Below are the code and all the weights of a small trained network. Each question names an input and a target symbol and asks about switching units off, where a switched-off unit gives its printed mean instead of its output.

import numpy as np


def w(rows, s, z=0):
    codes = np.array(rows[::2]) - 128.0
    scale = np.full(codes.shape[1], s)
    scale[-1] = z or s
    return codes * scale


def f(y):
    return y / 2 * (1 + np.tanh(0.7978845608 * (y + 0.044715 * y**3)))


def softmax(a):
    e = np.exp(a - a.max(-1, keepdims=True))
    return e / e.sum(-1, keepdims=True)


def log_softmax(a):
    a = a - a.max(-1, keepdims=True)
    return a - np.log(np.exp(a).sum(-1, keepdims=True))


def net(x, mask):
    ids = ['βγδεημστφ'.index(c) for c in x.split()]
    T = len(ids)
    res = E[ids] + P[:T]
    r = res
    for j in range(2):
        rows = slice(4 * j, 4 * j + 4)
        q, k, v = (r @ M[0][rows].T for M in (Q, K, V))
        z = softmax(np.where(np.tri(T) > 0, q @ k.T / 4**0.5, -1e9)) @ v
        o = O[0][rows]
        res = res + np.where(mask[j], z, o[:, -1]) @ o[:, :-1]
    y = f(res @ A[0][:, :-1].T + A[0][:, -1])
    res = res + np.where(mask[2:18], y, B[0][:, -1]) @ B[0][:, :-1]
    return log_softmax(res[-1] @ U[:, :-1].T + U[:, -1])


Q, K, V, O, A, B = {}, {}, {}, {}, {}, {}
E = w([
[111,161,93],'β',
[143,186,59],'γ',
[144,186,54],'δ',
[53,115,85],'ε',
[13,7,63],'η',
[95,145,193],'μ',
[254,22,61],'σ',
[172,119,216],'τ',
[67,140,185],'φ',
],0.017)
P = w([
[121,148,161],'0',
[138,140,140],'1',
[146,98,148],'2',
[137,87,134],'3',
[87,175,43],'4',
[135,108,79],'5',
[117,107,60],'6',
[118,49,84],'7',
[113,43,72],'8',
[99,50,49],'9',
[90,44,45],'10',
[97,1,71],'11',
[87,1,71],'12',
],0.0066)
Q[0] = w([
[124,101,158],'h1',
[136,182,107],'h1',
[89,169,189],'h1',
[148,121,185],'h1',
[139,163,139],'h2',
[128,194,165],'h2',
[98,84,49],'h2',
[138,136,248],'h2',
],0.017)
K[0] = w([
[134,128,191],'h1',
[63,161,100],'h1',
[97,154,249],'h1',
[140,158,144],'h1',
[181,147,175],'h2',
[68,210,174],'h2',
[112,48,8],'h2',
[118,210,238],'h2',
],0.014)
V[0] = w([
[76,110,179],'h1',
[186,188,50],'h1',
[72,254,182],'h1',
[72,75,105],'h1',
[78,171,153],'h2',
[208,105,167],'h2',
[122,213,149],'h2',
[185,214,81],'h2',
],0.011)
O[0] = w([
[132,150,185,102],'h1',
[166,140,157,140],'h1',
[97,85,123,7],'h1',
[113,128,95,156],'h1',
[165,79,65,63],'h2',
[114,188,126,147],'h2',
[104,2,203,35],'h2',
[117,114,216,83],'h2',
],0.0081,0.013)
A[0] = w([
[96,131,52,141],'n1',
[72,101,150,211],'n2',
[201,108,145,255],'n3',
[175,161,58,74],'n4',
[97,106,93,183],'n5',
[55,155,90,112],'n6',
[104,51,133,154],'n7',
[53,187,85,103],'n8',
[164,145,191,102],'n9',
[113,39,93,158],'n10',
[146,220,91,144],'n11',
[138,254,124,68],'n12',
[137,177,127,88],'n13',
[193,100,115,188],'n14',
[163,162,131,107],'n15',
[39,153,107,210],'n16',
],0.014,0.009)
B[0] = w([
[185,96,85,193],'n1',
[203,159,177,147],'n2',
[123,103,181,157],'n3',
[104,26,217,213],'n4',
[177,130,125,155],'n5',
[136,111,112,177],'n6',
[136,156,79,142],'n7',
[91,80,101,203],'n8',
[151,193,3,132],'n9',
[124,199,118,149],'n10',
[60,141,192,253],'n11',
[165,149,56,244],'n12',
[131,127,100,168],'n13',
[134,116,198,149],'n14',
[111,78,121,161],'n15',
[176,156,229,192],'n16',
],0.0065,0.027)
U = w([
[174,148,209,226],'β',
[143,102,194,233],'γ',
[115,84,190,221],'δ',
[255,179,56,23],'ε',
[108,51,92,173],'η',
[124,116,138,18],'μ',
[54,159,107,228],'σ',
[51,79,176,40],'τ',
[120,111,140,2],'φ',
],0.0089,0.0039)

Each question gives the input, a string of symbols that net reads in full, and the target symbol t.
The units are the heads (4 rows each of Q, K, V and O) and the neurons (one row each of A and B). Each row of codes is followed by its name. A weight is (code - 128) times the scale printed after its matrix; where a second scale follows, it is the last column's (O, A, B and U).
mask holds one flag per unit, heads first, then neurons. A switched-off unit (its flag False) gives its mean, the last column of its rows in O or B, instead of its output. The means were averaged over made-up inputs and are rounded, as every weight is.
A unit's drop is (log p(t) with every unit on - log p(t) with that unit switched off) / (log p(t) with every unit on - log p(t) with every unit switched off).
The circuit of an input: a set's keep is (log p(t) with only the set's units on - log p(t) with every unit switched off) / (log p(t) with every unit on - log p(t) with every unit switched off). Starting from the 12 units with the biggest drops (on a tie, the unit counted first), units are removed one at a time, each time the one whose removal leaves the highest keep (on an exact tie, the one counted first), for as long as the keep stays at least 0.8.
circuit, biggest first: the units of the circuit, biggest drop first
most important unit: the unit with the biggest drop
k most important neurons: the k neurons with the biggest drops, biggest first
drop when u is switched off: that unit's drop, to one decimal
input ε β δ ε η τ τ γ σ β φ δ, target σ: most important unit	n11
input ε ε ε ε σ β, target σ: circuit, biggest first	[h2; n11; n12; n8]
input τ ε τ σ σ δ γ σ ε β, target σ: circuit, biggest first	[h2; n8]
input ε σ γ β ε β γ γ ε μ ε ε γ, target σ: circuit, biggest first	[h2; n11]
input φ μ ε ε, target ε: circuit, biggest first	[n11; h2; n4]
input η φ δ σ, target β: circuit, biggest first	[n11; h2]
input σ ε σ σ σ γ γ ε β γ, target σ: circuit, biggest first	[n11; h2]
input σ φ ε τ ε ε τ β δ, target σ: circuit, biggest first	[h2; n11]
input γ η γ δ γ τ γ δ ε ε, target η: 3 most important neurons	[n1; n8; n4]
input δ σ γ δ β ε ε σ σ δ τ ε, target σ: 3 most important neurons	[n11; n12; n8]
input η μ φ μ φ β, target η: 3 most important neurons	[n4; n1; n8]
input η ε γ, target η: 2 most important neurons	[n4; n1]
input ε σ γ ε φ ε σ, target β: drop when n12 is switched off	0.1
input σ τ η φ ε β ε ε, target η: drop when n5 is switched off	0.0
input γ ε τ φ δ μ ε, target ε: drop when n11 is switched off	0.7
input μ ε ε φ τ δ η γ, target η: most important unit	n4
